Below are the code and all the weights of a small trained network. Each question names an input and a class and asks about switching units off, where a switched-off unit gives its printed mean instead of its output.

import numpy as np


def w(rows, s, z=0):
    codes = np.array(rows[::2]) - 128.0
    scale = np.full(codes.shape[1], s)
    scale[-1] = z or s
    return codes * scale


def f(y):
    return y / 2 * (1 + np.tanh(0.7978845608 * (y + 0.044715 * y**3)))


def log_softmax(a):
    a = a - a.max(-1, keepdims=True)
    return a - np.log(np.exp(a).sum(-1, keepdims=True))


def net(x, mask):
    res = np.array(x, float).reshape(1, 5) / 4 @ E
    y = f(res @ A[0][:, :-1].T + A[0][:, -1])
    res = res + np.where(mask, y, B[0][:, -1]) @ B[0][:, :-1]
    return log_softmax(res[-1] @ U[:, :-1].T + U[:, -1])


A, B = {}, {}
E = w([
[175,91,109,110,140,173,190],'x0',
[78,141,157,205,134,174,182],'x1',
[230,182,163,81,100,254,125],'x2',
[148,112,200,199,165,114,64],'x3',
[131,127,110,132,124,136,121],'x4',
],0.011)
A[0] = w([
[127,144,124,125,142,79,235,100],'N0',
[119,101,112,72,151,167,190,9],'N1',
[144,66,100,78,78,236,179,12],'N2',
[158,83,180,123,151,114,115,43],'N3',
[111,32,75,152,132,122,196,186],'N4',
[151,85,125,81,157,176,49,127],'N5',
[30,215,89,168,147,144,170,161],'N6',
[238,52,182,161,213,208,99,53],'N7',
[151,91,57,176,215,127,113,73],'N8',
[205,207,80,42,204,90,79,216],'N9',
[120,150,93,75,71,209,170,248],'N10',
[2,168,107,139,6,57,56,74],'N11',
[126,101,189,166,184,97,44,205],'N12',
[140,30,192,131,159,149,131,254],'N13',
[175,50,170,184,148,87,90,249],'N14',
[186,90,211,164,121,192,74,115],'N15',
[105,217,147,189,105,181,9,232],'N16',
[69,133,85,195,125,38,21,199],'N17',
[159,108,41,69,139,96,195,219],'N18',
[206,86,62,118,109,150,194,27],'N19',
[176,67,133,115,158,100,174,111],'N20',
],0.0083,0.0027)
B[0] = w([
[83,80,101,122,122,109,129,154],'N0',
[235,111,160,183,148,48,133,156],'N1',
[171,45,138,153,102,97,188,201],'N2',
[120,140,139,116,122,155,75,140],'N3',
[93,59,117,159,115,60,91,182],'N4',
[91,139,133,97,139,180,137,175],'N5',
[111,123,121,66,94,134,158,179],'N6',
[64,81,97,49,128,116,176,213],'N7',
[111,175,101,162,103,109,76,145],'N8',
[108,166,107,170,71,189,144,222],'N9',
[153,144,91,159,2,92,187,217],'N10',
[165,66,98,105,185,210,158,217],'N11',
[87,152,99,166,181,174,103,212],'N12',
[26,104,116,149,119,179,131,171],'N13',
[97,200,119,134,121,239,56,201],'N14',
[96,150,150,66,166,176,141,202],'N15',
[220,182,147,53,190,174,168,209],'N16',
[100,67,48,138,193,195,126,248],'N17',
[47,88,101,161,102,58,185,199],'N18',
[189,50,169,140,83,114,59,177],'N19',
[90,80,126,145,112,119,66,146],'N20',
],0.0076,0.011)
U = w([
[105,70,92,2,160,137,161,239],'0',
[175,203,115,135,50,149,139,254],'1',
[113,78,108,125,141,23,129,52],'2',
[202,117,140,146,71,107,144,2],'3',
[121,132,127,147,223,145,84,33],'4',
[182,169,182,82,183,171,92,62],'5',
[53,133,136,167,116,143,65,213],'6',
],0.009,0.0027)

Each question gives the input, the list of numbers given to net, and the class t.
The units are the neurons (one row each of A and B). Each row of codes is followed by its name. A weight is (code - 128) times the scale printed after its matrix; where a second scale follows, it is the last column's (A, B and U).
mask holds one flag per neuron, in row order. A switched-off neuron (its flag False) gives its mean, the last column of its row in B, instead of its output. The means were averaged over made-up inputs and are rounded, as every weight is.
A unit's drop is (log p(t) with every unit on - log p(t) with that unit switched off) / (log p(t) with every unit on - log p(t) with every unit switched off).
The circuit of an input: a set's keep is (log p(t) with only the set's units on - log p(t) with every unit switched off) / (log p(t) with every unit on - log p(t) with every unit switched off). Starting from the 12 units with the biggest drops (on a tie, the unit counted first), units are removed one at a time, each time the one whose removal leaves the highest keep (on an exact tie, the one counted first), for as long as the keep stays at least 0.8.
units of the circuit, in order: the units of the circuit, biggest drop first
k most important neurons: the k neurons with the biggest drops, biggest first
drop of u: that unit's drop, to one decimal
input [-5,2,3,8,1], class 5: units of the circuit, in order => [N16]
input [-7,0,2,-4,2], class 1: units of the circuit, in order => [N7 N17]
input [6,4,8,4,0], class 0: 2 most important neurons => [N7 N15]
input [3,-2,-7,3,5], class 6: units of the circuit, in order => [N16 N14]
input [2,-2,-7,-2,6], class 2: units of the circuit, in order => [N4 N16]
input [0,-3,2,8,0], class 5: units of the circuit, in order => [N16 N18]
input [7,-4,-1,4,-5], class 6: units of the circuit, in order => [N16 N11 N14 N13]
input [-3,6,-8,1,1], class 4: 2 most important neurons => [N11 N7]
input [-5,1,-1,8,2], class 4: 2 most important neurons => [N17 N12]
input [1,-4,-2,-5,-4], class 2: drop of N18 => 0.1
input [2,-4,-4,5,0], class 6: drop of N17 => -0.1
input [0,0,2,-6,7], class 1: drop of N1 => -0.1
input [-6,8,-5,-3,3], class 0: 2 most important neurons => [N6 N11]
input [-8,5,-8,-1,-6], class 0: units of the circuit, in order => [N11]
